Below are the code and all the weights of a small trained network. Each question names an input and a class and asks about switching units off, where a switched-off unit gives its printed mean instead of its output.

import numpy as np


def w(rows, s, z=0):
    codes = np.array(rows[::2]) - 128.0
    scale = np.full(codes.shape[1], s)
    scale[-1] = z or s
    return codes * scale


def f(y):
    return y / 2 * (1 + np.tanh(0.7978845608 * (y + 0.044715 * y**3)))


def log_softmax(a):
    a = a - a.max(-1, keepdims=True)
    return a - np.log(np.exp(a).sum(-1, keepdims=True))


def net(x, mask):
    res = np.array(x, float).reshape(1, 8) / 4 @ E
    y = f(res @ A[0][:, :-1].T + A[0][:, -1])
    res = res + np.where(mask, y, B[0][:, -1]) @ B[0][:, :-1]
    return log_softmax(res[-1] @ U[:, :-1].T + U[:, -1])


A, B = {}, {}
E = w([
[128,128,128,128,128,128,128,128,128,128,128,128],'x0',
[121,120,160,123,4,140,128,138,132,135,133,138],'x1',
[128,128,129,128,128,128,129,128,130,128,128,128],'x2',
[132,213,127,148,128,155,116,100,126,207,124,133],'x3',
[128,129,128,128,128,128,128,127,128,129,128,128],'x4',
[128,128,128,128,128,129,126,129,127,128,128,128],'x5',
[128,128,128,128,128,128,128,128,127,128,128,128],'x6',
[228,119,129,172,121,116,130,140,127,127,57,134],'x7',
],0.014)
A[0] = w([
[138,123,142,138,111,124,145,142,125,139,116,139,110],'N1',
[82,137,127,102,188,125,129,120,117,126,160,125,198],'N2',
[83,135,125,109,87,136,117,133,115,135,151,125,117],'N3',
[68,139,122,101,202,136,124,121,114,120,170,134,210],'N4',
[196,136,119,158,201,119,127,138,121,125,85,127,125],'N5',
[157,65,125,129,160,106,128,131,118,93,113,127,210],'N6',
[64,131,136,99,50,139,124,126,131,136,162,125,132],'N7',
[188,120,136,149,28,132,119,133,113,123,104,136,60],'N8',
[132,254,124,156,123,154,125,108,118,206,127,125,189],'N9',
[105,109,131,111,106,136,147,143,137,112,142,133,181],'N10',
[152,121,136,143,92,125,141,142,121,137,113,142,92],'N11',
[110,92,121,117,107,106,136,133,109,84,138,125,254],'N12',
],0.017,0.0051)
B[0] = w([
[114,138,117,134,138,133,126,132,128,131,121,116,143],'N1',
[89,136,121,134,110,141,119,156,143,138,94,98,193],'N2',
[139,140,131,103,126,129,154,100,120,115,162,164,175],'N3',
[82,133,121,137,102,142,116,166,146,140,86,90,210],'N4',
[222,104,138,172,164,99,87,111,109,140,138,135,214],'N5',
[184,131,119,125,95,113,189,160,138,53,117,113,192],'N6',
[130,125,138,87,134,127,166,87,117,102,182,184,212],'N7',
[61,138,116,126,113,147,116,167,149,145,100,85,207],'N8',
[121,252,126,143,132,144,122,79,122,201,123,160,252],'N9',
[105,75,137,114,137,130,98,122,119,149,156,135,167],'N10',
[101,137,118,133,138,138,125,140,133,136,109,108,158],'N11',
[101,44,141,110,162,116,92,150,123,127,156,108,187],'N12',
],0.021)
U = w([
[34,39,84,117,49,148,101,248,211,85,51,6,253],'0',
[35,208,56,163,64,198,96,143,188,200,17,82,52],'1',
[117,11,195,67,184,99,124,97,69,72,223,192,152],'2',
[144,185,151,88,111,141,236,29,79,133,195,243,63],'3',
[254,62,132,152,153,56,198,138,97,30,133,134,146],'4',
[224,155,153,185,235,97,66,43,42,174,134,203,66],'5',
],0.0042,0.0026)

Each question gives the input, the list of numbers given to net, and the class t.
The units are the neurons (one row each of A and B). Each row of codes is followed by its name. A weight is (code - 128) times the scale printed after its matrix; where a second scale follows, it is the last column's (A, B and U).
mask holds one flag per neuron, in row order. A switched-off neuron (its flag False) gives its mean, the last column of its row in B, instead of its output. The means were averaged over made-up inputs and are rounded, as every weight is.
A unit's drop is (log p(t) with every unit on - log p(t) with that unit switched off) / (log p(t) with every unit on - log p(t) with every unit switched off).
The circuit of an input: a set's keep is (log p(t) with only the set's units on - log p(t) with every unit switched off) / (log p(t) with every unit on - log p(t) with every unit switched off). Starting from all 12 units, units are removed one at a time, each time the one whose removal leaves the highest keep (on an exact tie, the one counted first), for as long as the keep stays at least 0.8.
units of the circuit, in order: the units of the circuit, biggest drop first
unit that matters most: the unit with the biggest drop
top k neurons: the k neurons with the biggest drops, biggest first
drop when u is switched off: that unit's drop, to one decimal
input [3,0,0,8,5,-3,0,7], class 5: units of the circuit, in order	[N5]
input [-6,6,2,4,-7,0,3,0], class 3: top 3 neurons	[N7; N4; N2]
input [7,8,-5,3,5,-3,8,0], class 3: top 3 neurons	[N7; N4; N3]
input [-5,1,-7,-5,-1,-1,1,-8], class 2: top 4 neurons	[N7; N8; N3; N10]
input [0,1,6,6,-2,2,-7,-3], class 3: top 2 neurons	[N8; N7]
input [8,-5,1,-1,-2,-8,4,1], class 4: top 3 neurons	[N9; N8; N5]
input [7,0,-7,5,-7,2,5,5], class 5: top 3 neurons	[N5; N4; N2]
input [-7,-6,7,-2,-6,-3,-3,1], class 4: top 4 neurons	[N5; N8; N9; N6]
input [-3,-7,3,-6,-5,7,3,1], class 4: top 3 neurons	[N5; N8; N6]
input [-8,-8,1,-3,4,0,-8,6], class 4: top 2 neurons	[N6; N9]
input [3,1,8,3,1,3,8,-4], class 3: top 2 neurons	[N8; N7]
input [-3,3,-4,7,0,-6,-1,0], class 3: top 2 neurons	[N4; N2]
input [6,3,-2,1,-6,1,0,-8], class 3: top 2 neurons	[N7; N3]
input [7,3,3,-6,-4,-4,5,7], class 0: unit that matters most	N8
input [3,-2,3,-6,-6,0,-3,6], class 4: drop when N2 is switched off	0.0
input [-1,1,-4,-6,-5,-7,7,6], class 0: drop when N12 is switched off	0.1
input [3,-3,-5,5,1,-5,-3,8], class 5: drop when N5 is switched off	0.6
